Here is a tiny trained network, its code and every weight. The questions are about switching its units off for an input and a class, where a switched-off unit gives its printed mean instead of its output.

import numpy as np


def w(rows, s, z=0):
    codes = np.array(rows[::2]) - 128.0
    scale = np.full(codes.shape[1], s)
    scale[-1] = z or s
    return codes * scale


def f(y):
    return np.maximum(y, 0)


def log_softmax(a):
    a = a - a.max(-1, keepdims=True)
    return a - np.log(np.exp(a).sum(-1, keepdims=True))


def net(x, mask):
    res = np.array(x, float).reshape(1, 6) / 4 @ E
    y = f(res @ A[0][:, :-1].T + A[0][:, -1])
    res = res + np.where(mask, y, B[0][:, -1]) @ B[0][:, :-1]
    return log_softmax(res[-1] @ U[:, :-1].T + U[:, -1])


A, B = {}, {}
E = w([
[118,85,167,184,146,99,57,151,119,81,118,119],'x0',
[81,129,98,197,252,147,193,180,125,158,104,123],'x1',
[163,114,84,131,131,125,203,160,55,132,198,168],'x2',
[156,137,151,101,146,113,126,121,126,158,99,117],'x3',
[164,134,168,136,133,162,135,131,119,130,121,142],'x4',
[134,140,127,127,96,128,104,169,107,144,125,130],'x5',
],0.013)
A[0] = w([
[174,135,147,152,129,101,60,139,135,120,151,103,68],'N0',
[174,65,192,118,122,84,29,154,141,2,72,100,103],'N1',
[85,59,121,228,189,108,112,184,68,133,40,148,163],'N2',
[157,116,128,45,30,72,107,135,36,102,179,196,207],'N3',
[80,205,136,185,167,153,106,187,191,177,67,98,190],'N4',
[166,59,149,174,124,78,152,131,55,91,172,119,102],'N5',
[94,87,189,161,102,115,53,110,80,105,92,161,42],'N6',
[134,146,145,149,149,157,198,146,141,102,180,44,85],'N7',
[99,121,170,158,113,150,103,125,199,89,128,87,166],'N8',
[103,105,107,63,204,164,177,165,61,162,153,180,79],'N9',
[136,106,121,155,184,94,144,203,120,153,149,140,132],'N10',
[148,130,99,194,119,89,70,49,55,64,64,105,85],'N11',
[101,153,80,119,203,194,224,211,58,178,143,166,1],'N12',
],0.0078,0.0043)
B[0] = w([
[139,189,80,189,112,123,98,102,192,110,170,98,157],'N0',
[172,96,89,167,188,48,129,182,89,49,162,54,218],'N1',
[208,146,182,11,167,183,138,83,115,142,66,199,226],'N2',
[120,113,108,46,192,146,165,113,91,128,112,150,247],'N3',
[161,145,145,115,109,250,167,55,160,126,128,169,210],'N4',
[158,106,86,2,133,184,128,98,89,166,157,170,178],'N5',
[83,131,81,187,193,130,29,147,180,123,147,87,173],'N6',
[150,134,97,140,151,132,84,85,155,166,121,102,165],'N7',
[138,127,108,156,103,181,142,115,48,154,85,106,179],'N8',
[135,116,160,195,152,86,93,122,187,185,188,141,210],'N9',
[120,97,139,154,157,119,80,113,90,117,102,130,193],'N10',
[135,142,147,111,112,150,121,146,163,136,180,71,165],'N11',
[78,140,137,221,139,38,85,146,141,134,120,137,250],'N12',
],0.0082,0.014)
U = w([
[110,90,83,58,109,156,156,86,60,55,63,101,228],'0',
[102,161,92,83,151,143,253,112,100,123,130,191,157],'1',
[76,111,95,205,149,58,143,180,105,87,125,79,2],'2',
],0.0065,0.0038)

Each question gives the input, the list of numbers given to net, and the class t.
The units are the neurons (one row each of A and B). Each row of codes is followed by its name. A weight is (code - 128) times the scale printed after its matrix; where a second scale follows, it is the last column's (A, B and U).
mask holds one flag per neuron, in row order. A switched-off neuron (its flag False) gives its mean, the last column of its row in B, instead of its output. The means were averaged over made-up inputs and are rounded, as every weight is.
A unit's drop is (log p(t) with every unit on - log p(t) with that unit switched off) / (log p(t) with every unit on - log p(t) with every unit switched off).
The circuit of an input: a set's keep is (log p(t) with only the set's units on - log p(t) with every unit switched off) / (log p(t) with every unit on - log p(t) with every unit switched off). Starting from the 12 units with the biggest drops (on a tie, the unit counted first), units are removed one at a time, each time the one whose removal leaves the highest keep (on an exact tie, the one counted first), for as long as the keep stays at least 0.8.
circuit, biggest first: the units of the circuit, biggest drop first
k most important neurons: the k neurons with the biggest drops, biggest first
drop of u: that unit's drop, to one decimal
input [6,4,-5,-6,-8,3], class 0: circuit, biggest first => [N2]
input [8,6,1,1,-3,-4], class 1: 2 most important neurons => [N2 N4]
input [-5,8,2,-2,7,-1], class 2: 3 most important neurons => [N12 N9 N3]
input [7,0,4,4,0,5], class 0: circuit, biggest first => [N12 N9]
input [6,-3,-3,-3,5,4], class 2: 2 most important neurons => [N1 N6]
input [4,-2,-3,1,-4,-6], class 2: 2 most important neurons => [N1 N2]
input [2,-8,-5,-6,6,-7], class 2: 2 most important neurons => [N1 N2]
input [3,5,1,7,-6,1], class 1: 2 most important neurons => [N2 N1]
input [-4,7,-5,-8,-8,8], class 1: drop of N1 => 0.1
input [-2,5,5,-8,-2,6], class 2: drop of N12 => 1.3
input [7,7,4,1,-3,-8], class 1: drop of N2 => 1.1
